Each row has a hidden value; after the row comes its band, the name of the range that the value falls in. Each part has its own.
|   29 |   -4 | -333 |   76 |   81 | -149 |  -50 | -275 |  -64 | -290 | -202 |   91 | -107 |  -54 | -320 | -132 | -222 |   42 | -160 | -286 | -388 |  219 | -102 |  283 |  217 |   73 |  122 |   16 | -234 | -165 |  -24 |   72 | -340 |  -41 |  -22 | -243 | -225 | -262 |   48 |  175 |  139 |  -68 |  299 |  218 |  179 |  -29 |   82 |  S
|  -87 |   30 | -115 |  -88 | -230 |  -35 |  134 | -254 |   88 |   90 |   29 | -239 |   17 |  -10 |   38 |  -32 | -401 |  142 | -162 |  -83 |  -12 |  171 |  180 |  -84 |  -11 |   14 |  -15 |  280 | -113 | -164 |  -51 |   32 |  -68 | -202 | -165 |   96 |   36 | -221 |  272 |  338 |  289 |   64 | -127 |  342 |    5 |  156 | -255 |  S
|   38 | -249 |  161 |  460 | -274 | -356 |  157 |  -54 |   77 |  195 |  225 |   50 |   63 |    3 |   91 |  464 | -228 |  196 | -258 |  312 |  218 |  -87 | -220 |  -13 |   15 | -110 |   76 | -222 |  -94 |  310 |  399 |  145 |  194 |  -93 |  300 |  -89 |   46 |   -9 |  207 | -133 | -262 |   66 | -206 |  179 |  233 |  181 |   55 |  X
| -103 |  246 | -246 | -311 |  -60 |  147 | -110 |  -80 |  -37 |   23 | -153 | -138 |  306 |  116 |  -81 |   60 | -118 |  -58 | -267 |  -43 |   71 | -115 | -173 |  -75 |  -55 |  557 |   95 | -264 |  -73 | -155 |   75 |  -94 |  280 |   -1 | -306 |  -29 |   27 |  205 |  -20 |  146 |  243 |   80 |  -15 | -242 | -114 |  109 |  214 |  S
|  -56 |   64 | -253 |   50 |   39 |  -70 |  -56 | -302 | -149 |  -19 | -163 |   75 |   80 |  -54 | -223 | -123 | -206 |   51 | -137 | -309 | -353 |  134 | -148 |  131 |  233 |  138 |   50 |  -80 | -211 | -201 |   30 |   47 | -223 |   62 |  -52 | -233 | -195 | -144 |  117 |  101 |   48 |   82 |  162 |  240 |  207 |  -18 |   85 |  K
|  696 |  351 |  639 | -493 |  390 |  152 |   41 |   71 | -182 | -145 |  166 |  438 |  210 | -424 |  -80 | -154 |  -77 | -385 |  205 |  -38 | -156 |  531 |  -63 | -115 |  159 |  311 |  -29 |  299 |  160 | -500 |  -81 | -548 | -190 |  729 |  170 |  -11 | -318 |   80 |  453 |  344 |  -18 | -301 |  218 | -114 |  191 |    7 | -147 |  K
|  152 | -279 |  192 |  232 | -227 | -351 |   31 |  -72 |  -60 |  197 |  203 |   89 |   21 |   63 |  218 |   -1 |  209 |  114 |  187 |  147 |  139 |    9 |   90 |  277 |  348 |  -91 |  -51 | -198 | -117 |   49 |  507 |   84 |  263 |  218 |  425 | -127 |   64 |  237 |   95 | -274 | -541 |   68 |  -11 | -191 |  102 |  133 |  -43 |  K
|  -12 |  -69 | -318 | -377 | -354 |  102 |  262 |  138 |  139 |   28 |  158 |  -27 |  181 |  -98 |  -22 | -302 |  -79 |  -42 | -123 |  -51 |  -45 |  392 |  228 | -289 |  160 | -113 |  222 |  247 | -404 |   97 | -133 |   66 | -135 |  -88 |  215 |   98 |  594 | -112 |  291 |   56 |  191 |  -52 | -265 |  -87 |  172 |  302 | -142 |  U
|  101 |  -73 | -375 |  -79 |   -6 | -162 | -134 | -284 |  -17 | -422 |  -40 |   26 | -247 | -244 | -266 |  -96 | -277 |  -65 | -111 | -257 | -216 |  403 |  -24 |  136 |  192 |   85 |  225 |   17 |  -83 |  -68 | -159 |  120 | -286 |   50 |  -71 | -281 |  -32 | -418 |  -31 |  110 |  232 | -140 |  412 |   72 |  185 |  -17 |  174 |  F
|  392 |  251 |  581 |  -74 |  333 |   78 |   31 |  316 | -138 | -139 |  105 |  351 |  138 |  118 | -188 | -238 |  236 |  -89 |  287 |  -37 | -117 |  446 |  -35 |  -19 | -165 |   72 |    7 |  246 |  275 | -257 |   41 | -314 |  -67 |  191 |  126 |   31 | -221 |  148 |  429 |   45 | -177 | -137 |   64 |   -6 |  -22 |  -52 | -293 |  U
| -236 |  116 | -118 | -453 | -108 |  -81 | -324 |   -7 |   32 |   33 | -287 | -250 |  143 |    3 |  -84 |   49 |   -2 |   19 | -179 |  178 |  213 | -115 |  -90 |  -60 |   89 |  841 |  180 | -370 | -112 |   91 |  116 |    0 |  467 |   81 | -331 |   42 |  160 |  356 |    1 |  108 |   84 |  -59 |  -13 | -448 | -249 |  302 |  151 |  D
|   80 |   -2 | -342 |  -15 |  118 | -141 | -161 | -179 |  -83 | -164 | -137 |  120 | -159 | -242 | -390 | -189 | -238 | -144 |  -64 | -158 | -371 |  343 | -134 |  268 |  235 |  175 |  347 |  -76 | -162 | -208 | -114 |   99 | -292 |   63 |   31 | -325 | -251 | -302 |  -76 |  106 |  234 |  -71 |  445 |   22 |  157 |  -50 |  209 |  X
|  -76 |  112 | -286 |    1 |   46 |  -12 | -119 |  -72 | -123 |  -45 | -291 |   45 |  131 |   14 | -227 |  -23 | -215 |   17 |  -93 | -154 | -240 |   80 |   24 |   45 |  100 |  207 |  187 |  -47 |  -53 | -165 |  -30 |   16 |  -97 |  -42 | -136 | -118 | -181 |    8 |   34 |   -1 |   99 |  146 |  230 |  186 |  197 |   51 |   -3 |  X
|   18 |  -29 | -132 |  -35 |  -93 | -193 |   21 | -206 |  102 |  -77 | -112 | -200 | -192 |   -2 | -145 | -171 | -326 |  109 |  -55 |  -35 |  -97 |  272 |  227 |  171 |   -5 |    3 |  108 |  289 |  -91 | -160 | -113 |   53 | -171 | -274 |  -89 |   17 | -139 | -281 |  201 |  394 |  255 |  -78 |  114 |  311 |  -93 |  114 | -278 |  K
|  159 |  -44 |  426 |  337 |   15 | -205 |  110 |  195 |  -52 |   90 |  103 |  232 |  187 |  142 |  -50 |   82 |  120 |  146 |   25 |  143 |   40 |  166 | -110 |  -42 | -142 |  -41 |  105 |   14 |  104 |   94 |  247 |   -3 |   65 |  -27 |  279 |    6 | -115 |  114 |  323 | -134 | -339 |  -12 | -117 |  210 |  114 |   58 | -160 |  K
| -200 |  131 |  -77 | -420 |  -77 |  -98 | -220 |  -41 |   46 | -178 | -318 | -178 |   79 |   65 |  -85 |  -15 |   56 |  207 | -290 |    0 |  104 | -136 | -156 |   28 |  104 |  819 |   19 | -256 | -328 |  120 |  183 |  -31 |  392 |   -7 | -354 |   95 |  139 |  387 |  209 |  186 |   43 | -184 |  -26 | -271 | -215 |  283 |   79 |  P
|  111 | -325 |  223 |  392 | -337 | -489 |   23 | -150 |   15 |  443 |  210 |  -51 |   63 |  -91 |  151 |  289 | -144 |  135 |  -64 |  376 |  306 |  -21 |  -75 |    4 |  129 |  -98 |  101 | -333 |  -23 |  315 |  339 |  173 |  273 |   30 |  414 | -160 |   41 |   25 |  220 | -130 | -468 |   83 | -167 |  130 |  154 |  214 |   14 |  P
| -177 |  246 | -144 | -220 |   82 |  115 |  -37 |   28 |  -32 |   82 | -161 |   13 |  287 |  102 | -167 |  -16 |  -93 |  -61 | -228 |   -2 |  -96 |  -85 | -260 |   65 |    2 |  552 |  174 | -168 | -184 | -251 |  156 |  -70 |  154 |   21 | -172 |   -7 | -116 |  188 |  -42 |  161 |  287 |   53 |   14 | -239 | -119 |   92 |  186 |  D
|  156 |   81 |  394 |  431 |  129 |  -26 |   16 |  155 |  -25 |  -96 |   74 |  147 |   -6 |  244 | -285 |   97 |  139 |  187 |   -9 |   84 | -148 |  257 | -232 |   84 | -152 |   38 |  -20 |   46 |  170 |  -21 |  140 |  -33 |  -21 | -205 |   -9 |  -26 | -172 |  111 |  387 |  -25 | -122 |  -31 | -221 |  182 |   42 |  -52 | -207 |  N
|   -5 |   93 | -322 | -416 | -119 |   14 | -371 | -185 |  103 | -268 |  -16 | -307 | -212 | -120 | -257 |   37 |  -54 | -111 | -271 |   83 |  139 |  122 | -310 |  121 |  103 |  773 |  174 | -447 | -111 |   25 |  -25 |   39 |  365 |   -3 | -433 | -195 |  209 |   63 |  -87 |  200 |  393 | -209 |   91 | -650 | -287 |  102 |  424 |  N
|   88 |   71 |  369 |   90 |  138 |  -54 | -113 |  122 |  -88 |    4 |  112 |  107 |  -56 |   51 | -209 | -213 |  151 |   14 |  275 |  -13 | -115 |  476 |   -2 |    5 |  -78 |  101 |  125 |  143 |  284 | -163 |    3 |   -2 |  -39 |   52 |  -13 |  -46 | -121 |  -47 |  244 |  -49 |  -68 |  -18 |   25 |   31 |  -68 |  -47 | -217 |  D
|   13 |  116 |  502 |   77 |  165 |  -18 |  108 |  158 | -111 | -233 |  267 |  259 |   -5 |  353 |  -61 | -208 |  232 |  175 |  265 | -302 |  -55 |  374 |  -86 |  -96 | -290 | -187 | -176 |  269 |  271 |  -59 |  244 | -125 |  -50 |   52 |  -27 |    9 |    1 | -110 |  435 | -138 | -246 |   -3 |  -52 |  153 |  -82 |  -94 | -303 |  P
|  103 | -240 |  153 |  274 | -319 | -283 |   -1 | -157 |  -45 |  193 |  120 |  -77 |   52 |  187 |  263 |  158 |  139 |  216 |  132 |  154 |  204 | -110 |  185 |  194 |  325 |  -99 | -227 | -205 |  -25 |   92 |  487 |   46 |  338 |  101 |  228 |  -60 |  129 |  336 |  180 | -242 | -565 |  172 | -185 |  -83 |  121 |  185 | -174 |  S
|   26 |   91 |  399 |  133 |   66 |  -85 |  -22 |   13 |  -92 |  123 |   70 |   31 |   32 |  181 | -120 | -181 |   71 |  139 |  200 |  -65 |  -78 |  319 |   11 |  -34 | -148 |    6 |  -40 |  162 |  224 | -138 |   78 |  -45 |  -13 |  -42 |  -44 |    5 | -152 |  -35 |  392 |   54 | -155 |   52 | -117 |  247 |  -95 |  -11 | -332 |  K
|  -95 |  243 | -251 | -231 |  -48 |  160 |  -65 | -150 |  -33 |  114 |  -34 | -131 |  224 |   90 | -126 |  -24 | -124 |  -39 | -301 |  -85 |  -17 |  -80 | -325 |   42 |   -7 |  515 |   52 | -301 | -205 | -215 |  102 |  -58 |  244 |  -54 | -258 | -105 |  -11 |  143 |   45 |  204 |  309 |   71 |  -52 | -235 | -147 |   43 |  275 |  U
|  -66 |  169 | -289 |  -70 |  128 |   47 |   44 |  -22 |  -94 |   15 |  -92 |  113 |  182 |  213 | -231 | -219 | -128 | -120 |  -57 | -200 | -214 |   65 | -135 |  180 |  -69 |   50 |  177 |  -60 | -100 | -295 |   85 |  -54 | -113 |  -69 |   24 | -176 | -202 | -118 |  -65 |  106 |  196 |  124 |  218 |  -37 |  -59 |  -46 |  119 |  U
|   48 |   76 |   18 |   86 |    0 |  -43 |  127 |  -27 |   88 | -208 |  -82 |  -57 |  -48 |  150 | -118 |  -25 | -216 |  178 | -113 |  -52 | -109 |  208 |  149 |  107 | -137 |   20 |   38 |  371 |  -17 | -196 |  -20 |  -23 | -136 | -312 | -129 |  133 | -165 | -109 |  243 |  291 |  251 |  -56 |   21 |  347 |  -21 |   64 | -314 |  F
|   94 |  -69 | -326 | -347 | -304 |  109 |  271 |  246 |  184 |  -76 |  108 |   21 |  192 |  -97 | -122 | -284 |  -35 | -124 | -148 |   56 |  -71 |  452 |  231 | -245 |   96 |  -86 |  365 |  286 | -364 |   85 | -195 |   56 | -198 | -134 |  274 |  116 |  540 | -120 |  195 |   91 |  265 | -145 | -235 | -156 |  158 |  287 | -111 |  S
| -131 |  163 | -142 | -461 | -119 |   46 | -174 | -238 |   42 | -159 |  -28 | -177 |    4 | -125 |  -59 |  -30 |   11 |  140 | -414 | -129 |   30 |  -49 | -426 |   66 |  239 |  900 |  -64 | -348 | -482 |  -25 |  189 |   -5 |  392 |  108 | -399 |  -35 |  204 |  277 |  203 |  242 |  259 | -217 |  -71 | -417 | -180 |  161 |  342 |  U
|   -4 |   28 | -329 |   72 |  -28 |  -63 |  -13 | -247 |    8 | -234 | -165 |  -42 | -133 |  -65 | -249 |   17 | -371 |  111 | -234 | -190 | -294 |  178 |  -14 |  165 |  148 |   82 |   77 |  107 | -203 | -148 |  -71 |   61 | -242 | -187 | -172 | -120 | -149 | -215 |  146 |  213 |  277 |   -3 |  172 |  311 |  200 |   38 |  -42 |  X
|  621 | -169 | -220 |  298 | -255 |   23 | -195 |  -72 |  -21 | -263 |   32 | -156 | -180 |  223 |   31 |    2 |  467 |   33 |  213 |  174 |   36 |   94 |  381 |  655 |  520 |   41 | -161 | -236 |   23 | -224 |  216 |   -7 |  352 | -103 |  112 | -159 |   90 |  644 |  -75 | -259 | -297 |   36 |   55 | -524 |  110 |  -10 |  -70 |  F
|  -82 |    8 | -187 |   13 |  -38 | -126 |  -89 | -247 |  -17 |   32 | -114 |  -94 |  -83 | -168 | -185 |  -42 | -358 |   45 | -103 |  -77 | -198 |  226 |   19 |   86 |  161 |  183 |  167 |   64 |  -94 | -176 |  -82 |  108 | -152 |  -55 | -125 | -110 | -157 | -218 |   98 |  200 |  237 |   43 |  155 |  239 |  105 |   74 |  -46 |  N
|  658 | -176 | -256 |  213 | -239 |   53 | -143 |  -85 |  -66 | -331 |   80 |  -66 | -223 |  221 |   97 | -178 |  584 |   71 |  284 |    5 |  -60 |  108 |  413 |  780 |  693 |   -9 | -279 | -192 | -166 | -299 |  305 |  -37 |  332 |  -11 |  184 | -176 |  140 |  723 |   -9 | -314 | -374 |   15 |  134 | -589 |  153 |  -29 |  -85 |  U
|  219 |   21 | -327 |   45 |  -35 |  -75 |  -21 | -175 |   62 | -192 | -124 | -101 | -137 | -116 | -275 |  -96 | -312 |   -7 | -209 |  -46 | -186 |  300 |   58 |  224 |   31 |  115 |  253 |  119 | -133 | -205 | -229 |   64 | -198 | -295 |  -61 | -115 | -201 | -220 |   83 |  331 |  380 | -115 |  250 |  233 |   66 |    6 |   -6 |  P
|  189 | -270 |  141 |  463 | -206 | -359 |  158 |   23 |   31 |  187 |  136 |  151 |  141 |    5 |   96 |  285 |  -22 |  122 | -130 |  325 |  125 |  -50 |  -80 |  182 |  162 |  -88 |  155 | -184 | -151 |  152 |  404 |  133 |  151 |  -10 |  493 |  -82 |  -56 |  153 |   81 | -170 | -348 |   22 |  -74 |   61 |  248 |  152 |   46 |  F
| -273 |  -20 | -118 | -249 | -406 |   56 |  236 |   13 |   41 |  579 |  -25 | -136 |  453 |  -18 |   54 | -231 | -129 |   96 | -100 |   48 |  -95 |  138 |  223 | -393 |  260 |  -10 |   69 |  149 | -420 |   59 |    8 |   59 |  -51 |  -25 |  176 |  181 |  457 |   92 |  447 |  100 |  -49 |  195 | -608 |  149 |  177 |  412 | -338 |  K
|  139 | -149 |  266 |  496 |    3 | -291 |  228 |  170 |   85 |  -41 |  142 |  254 |   51 |  143 | -121 |  264 |  -47 |  141 | -176 |  266 |    9 |   70 | -250 |  163 | -108 | -139 |  170 |   -6 |  -72 |  152 |  342 |   67 |  -30 | -169 |  387 |  -39 | -146 |  -24 |  180 |  -43 | -166 |  -89 |  -98 |  157 |  135 |   75 |  -25 |  D
| -253 |  172 |  -54 | -379 |   -4 |  -42 | -258 |  133 |  -35 |   71 | -356 |  -92 |  298 |   50 |  -79 |   14 |   50 |   31 | -137 |  134 |  124 | -133 |  -63 |  -82 |   40 |  816 |  246 | -277 |  -96 |    6 |  143 |  -19 |  408 |   98 | -250 |   99 |   37 |  432 |  -13 |   16 |   40 |    2 |   55 | -323 | -162 |  270 |   98 |  D
|   98 |  -56 |  319 |  488 | -102 | -151 |  111 |  -29 |  -13 |  235 |  217 |   86 |  166 |   86 |  -60 |  302 |  -57 |  161 | -176 |  197 |   44 |   67 | -323 |  -45 |  -74 |   -6 |   16 | -166 |   55 |   96 |  266 |   65 |  104 |  -91 |  175 |  -89 |  -82 |   45 |  302 |  -58 | -200 |   76 | -324 |  214 |  155 |   32 |    0 |  F
| -229 |  189 | -198 | -197 |   24 |   63 |  -68 | -202 | -185 |  423 |  108 |  -45 |  272 |  201 |  -92 | -234 | -190 | -278 |  138 | -191 |  -29 |   53 | -160 |  -29 | -134 |   26 |  125 | -243 |  188 | -356 |  132 |  -60 |   52 |  171 |  -62 | -290 | -131 | -266 | -171 |   41 |  128 |  355 |  105 | -197 | -218 |  -79 |  202 |  K
| -273 |  268 | -309 | -162 |   62 |  204 |   74 | -126 |  -70 |  -32 |  -38 |   -4 |  259 |  359 | -109 |   20 | -233 |  -72 | -163 | -263 | -109 | -137 | -205 |   37 | -123 |  119 |  -57 |  -88 |  -25 | -307 |  221 | -134 |   16 |  -27 | -260 | -103 |  -63 |  -78 |  -90 |  114 |  291 |  256 |   11 | -127 | -100 |  -13 |  137 |  D
|  220 |  158 |  346 |  305 |  144 |  137 |  -33 |  138 |  -85 | -151 |  187 |  128 |    0 |  240 | -275 |  -38 |  206 |   68 |  131 |  -67 | -150 |  428 | -154 |   -9 | -204 |   -5 |  -33 |   98 |  354 | -160 |    8 |  -69 |  -43 | -126 | -109 |  -71 |  -99 |   32 |  327 |  -83 |  -36 |   23 | -161 |   87 |   15 | -158 | -184 |  D
| -308 |  235 | -199 | -260 |   74 |  117 |   17 |   27 |  -87 |   44 | -120 |   48 |  331 |  286 |  -69 |  -56 | -117 |  -75 |  -73 | -168 |  -47 | -116 | -115 |  -30 | -100 |  259 |   84 |  -90 |  -28 | -233 |  229 | -103 |  101 |   72 | -169 |  -26 |  -37 |   49 | -103 |   22 |  170 |  212 |   71 | -190 | -116 |   74 |  100 |  D
|  370 | -191 |   16 |  278 | -121 | -173 |  157 |  116 |    3 | -261 |  105 |  201 |  -11 |  257 |  129 |   11 |  305 |  139 |   82 |   64 |   33 |   -5 |  170 |  474 |  268 | -165 |  -77 |  -13 | -195 |  -51 |  465 |  -25 |  170 |  -25 |  396 |  -38 |   23 |  383 |   60 | -249 | -374 |  -41 |  117 | -209 |  163 |   64 |  -88 |  P
|   86 |  109 |  512 |  240 |  167 |    3 | -113 |  103 | -114 |  -47 |  230 |  128 | -102 |  228 | -261 | -124 |  256 |   91 |  279 |  -64 | -125 |  446 | -197 |   -4 | -153 |    5 |  -88 |   44 |  374 |  -87 |  121 |  -55 |    1 |   20 |  -95 | -110 |  -79 |  -22 |  384 | -120 | -197 |   20 | -171 |   12 |  -96 | -124 | -225 |  N
|  -14 |   13 | -188 |   -1 |  -36 | -108 |    2 | -151 |   48 |  -48 | -115 |  -91 |  -66 |  -92 | -169 |  -44 | -365 |   26 | -109 |  -20 | -148 |  239 |  123 |   98 |   52 |   94 |  203 |  197 |  -66 | -193 | -111 |   68 | -180 | -159 |  -76 |  -25 | -156 | -230 |   81 |  266 |  306 |   -2 |  157 |  251 |   60 |   93 | -126 |  D
| -115 |  252 | -305 | -319 |   42 |  176 |  -48 |   46 |  -50 |  -87 |  -81 |   25 |  244 |  141 | -120 |   19 | -150 | -157 | -183 | -102 |    4 |  -64 | -180 |  -17 | -110 |  394 |  184 | -181 |  -46 | -219 |  122 | -116 |  181 |   35 | -227 |  -77 |  -16 |   78 | -143 |   36 |  318 |  109 |  179 | -313 |  -80 |   43 |  258 |  X
|  -96 |  144 | -110 | -441 | -101 |  -56 | -315 |  -42 |   46 | -183 | -341 | -245 |   90 |  -14 | -115 |   37 |   50 |  120 | -276 |   83 |  154 |  -65 |  -93 |  -30 |   92 |  902 |  104 | -296 | -190 |  102 |   47 |  -28 |  427 |    2 | -407 |   80 |  144 |  406 |  136 |  184 |   98 | -190 |   -5 | -326 | -199 |  273 |  114 |  S
| -283 |  163 | -143 | -314 |   -8 |  -29 | -130 | -219 |  -97 |  281 |   18 | -154 |  120 |  208 |  -88 | -219 | -151 | -135 |   64 | -138 |   44 |  -14 | -167 |   38 |  -79 |  218 |   26 | -256 |   46 | -214 |  185 |  -65 |  169 |  112 | -182 | -200 |  -46 | -151 |  -41 |  154 |  106 |  198 |   53 | -264 | -342 |   36 |  135 |  P
| -183 |  196 | -219 | -435 |    5 |  101 |   13 | -117 |  -62 | -112 |  118 |   39 |  177 |  104 |    5 | -129 | -110 | -126 | -130 | -296 |   40 |   13 | -250 |  -39 |  -81 |  323 |   61 | -144 | -111 | -213 |  218 |  -89 |  154 |  201 | -189 | -123 |   86 | -113 |  -97 |   67 |  260 |   46 |  180 | -342 | -167 |    7 |  316 |  K
|  -96 |  -37 | -388 | -265 | -442 |  211 |  203 |  167 |  146 |  192 |  -43 | -137 |  341 |  -56 | -129 | -105 | -117 |    0 | -219 |  118 | -121 |  286 |  268 | -429 |  278 |  -46 |  187 |  156 | -397 |  197 | -210 |   65 | -141 | -180 |  120 |  156 |  689 |   99 |  381 |   30 |  137 |   87 | -605 |  -26 |  332 |  429 | -264 |  N
